Here is a tiny trained network, its code and every weight. The questions are about switching its units off for an input and a class, where a switched-off unit gives its printed mean instead of its output.

import numpy as np


def w(rows, s, z=0):
    codes = np.array(rows[::2]) - 128.0
    scale = np.full(codes.shape[1], s)
    scale[-1] = z or s
    return codes * scale


def f(y):
    return y / 2 * (1 + np.tanh(0.7978845608 * (y + 0.044715 * y**3)))


def log_softmax(a):
    a = a - a.max(-1, keepdims=True)
    return a - np.log(np.exp(a).sum(-1, keepdims=True))


def net(x, mask):
    res = np.array(x, float).reshape(1, 6) / 4 @ E
    y = f(res @ A[0][:, :-1].T + A[0][:, -1])
    res = res + np.where(mask, y, B[0][:, -1]) @ B[0][:, :-1]
    return log_softmax(res[-1] @ U[:, :-1].T + U[:, -1])


A, B = {}, {}
E = w([
[12,129,39,135,189],'x0',
[38,68,198,52,95],'x1',
[139,14,114,221,107],'x2',
[129,128,129,127,128],'x3',
[130,128,128,127,128],'x4',
[176,143,1,120,2],'x5',
],0.0092)
A[0] = w([
[122,138,111,143,84,117],'neuron 0',
[131,168,129,89,133,40],'neuron 1',
[124,143,137,147,94,132],'neuron 2',
[123,112,135,177,96,23],'neuron 3',
[144,124,94,117,109,113],'neuron 4',
[126,126,186,170,220,93],'neuron 5',
[233,125,219,148,85,13],'neuron 6',
[164,163,103,178,153,10],'neuron 7',
[139,120,70,118,55,59],'neuron 8',
[119,123,92,137,91,108],'neuron 9',
[143,207,132,63,163,62],'neuron 10',
[43,120,38,162,196,61],'neuron 11',
[121,120,154,157,176,87],'neuron 12',
[200,148,103,183,202,71],'neuron 13',
[149,4,123,199,146,38],'neuron 14',
[67,64,173,96,67,42],'neuron 15',
[140,108,175,155,195,51],'neuron 16',
[131,117,148,137,141,3],'neuron 17',
],0.019,0.0037)
B[0] = w([
[137,108,107,127,101,167],'neuron 0',
[114,143,134,188,133,164],'neuron 1',
[140,130,115,120,120,143],'neuron 2',
[127,167,124,150,116,156],'neuron 3',
[145,109,117,122,98,168],'neuron 4',
[153,72,74,142,68,227],'neuron 5',
[161,126,95,79,250,249],'neuron 6',
[64,147,161,81,102,184],'neuron 7',
[140,54,90,155,82,222],'neuron 8',
[158,108,121,133,104,176],'neuron 9',
[139,169,161,233,136,216],'neuron 10',
[167,137,112,75,236,242],'neuron 11',
[145,95,108,130,99,174],'neuron 12',
[51,152,191,51,81,217],'neuron 13',
[132,185,168,251,147,229],'neuron 14',
[57,165,175,45,96,210],'neuron 15',
[151,92,98,120,80,195],'neuron 16',
[126,137,97,134,121,134],'neuron 17',
],0.03,0.017)
U = w([
[197,121,126,93,254,134],'0',
[183,65,108,140,114,71],'1',
[158,171,179,215,177,254],'2',
[91,141,191,73,141,78],'3',
],0.0096,0.0031)

Each question gives the input, the list of numbers given to net, and the class t.
The units are the neurons (one row each of A and B). Each row of codes is followed by its name. A weight is (code - 128) times the scale printed after its matrix; where a second scale follows, it is the last column's (A, B and U).
mask holds one flag per neuron, in row order. A switched-off neuron (its flag False) gives its mean, the last column of its row in B, instead of its output. The means were averaged over made-up inputs and are rounded, as every weight is.
A unit's drop is (log p(t) with every unit on - log p(t) with that unit switched off) / (log p(t) with every unit on - log p(t) with every unit switched off).
The circuit of an input: a set's keep is (log p(t) with only the set's units on - log p(t) with every unit switched off) / (log p(t) with every unit on - log p(t) with every unit switched off). Starting from the 12 units with the biggest drops (on a tie, the unit counted first), units are removed one at a time, each time the one whose removal leaves the highest keep (on an exact tie, the one counted first), for as long as the keep stays at least 0.8.
circuit, biggest first: the units of the circuit, biggest drop first
k most important neurons: the k neurons with the biggest drops, biggest first
drop of u: that unit's drop, to one decimal
input [-3,7,4,-6,4,-1], class 3: circuit, biggest first : neuron 15
input [6,1,-6,1,-2,8], class 1: 3 most important neurons : neuron 8; neuron 6; neuron 14
input [6,-8,-1,-6,7,-7], class 3: 3 most important neurons : neuron 13; neuron 6; neuron 7
input [-7,-1,4,-6,-3,6], class 0: 2 most important neurons : neuron 6; neuron 5
input [6,-7,-3,-4,6,-7], class 1: 4 most important neurons : neuron 5; neuron 6; neuron 15; neuron 16
input [-2,-2,-3,6,0,3], class 1: 4 most important neurons : neuron 14; neuron 11; neuron 6; neuron 15
input [0,-2,0,-6,-4,0], class 3: 4 most important neurons : neuron 6; neuron 14; neuron 11; neuron 10
input [-7,4,4,-2,-8,-8], class 1: 2 most important neurons : neuron 5; neuron 16
input [1,-8,-7,4,-4,6], class 3: 3 most important neurons : neuron 13; neuron 7; neuron 14
input [-2,-4,-7,-8,-7,8], class 1: 2 most important neurons : neuron 8; neuron 14
input [-8,-5,8,8,4,-1], class 0: 2 most important neurons : neuron 6; neuron 10
input [3,-7,3,6,5,6], class 3: 2 most important neurons : neuron 13; neuron 7
input [4,3,-5,4,7,6], class 1: 2 most important neurons : neuron 14; neuron 6
input [-5,-8,-4,4,-8,1], class 3: circuit, biggest first : neuron 13
input [0,1,-2,7,8,0], class 2: 3 most important neurons : neuron 6; neuron 11; neuron 13
input [-5,-8,3,-5,4,5], class 3: 2 most important neurons : neuron 13; neuron 7
input [4,4,-6,-6,-3,3], class 2: 2 most important neurons : neuron 6; neuron 10
input [4,3,-8,0,-2,0], class 2: drop of neuron 10 : 0.1
input [3,-6,5,4,1,-7], class 1: drop of neuron 16 : 0.2
input [-2,2,7,-1,2,-3], class 2: drop of neuron 14 : 4.3
input [1,0,4,-4,1,-4], class 1: circuit, biggest first : neuron 5
input [5,5,6,-3,5,-1], class 2: drop of neuron 13 : 1.0
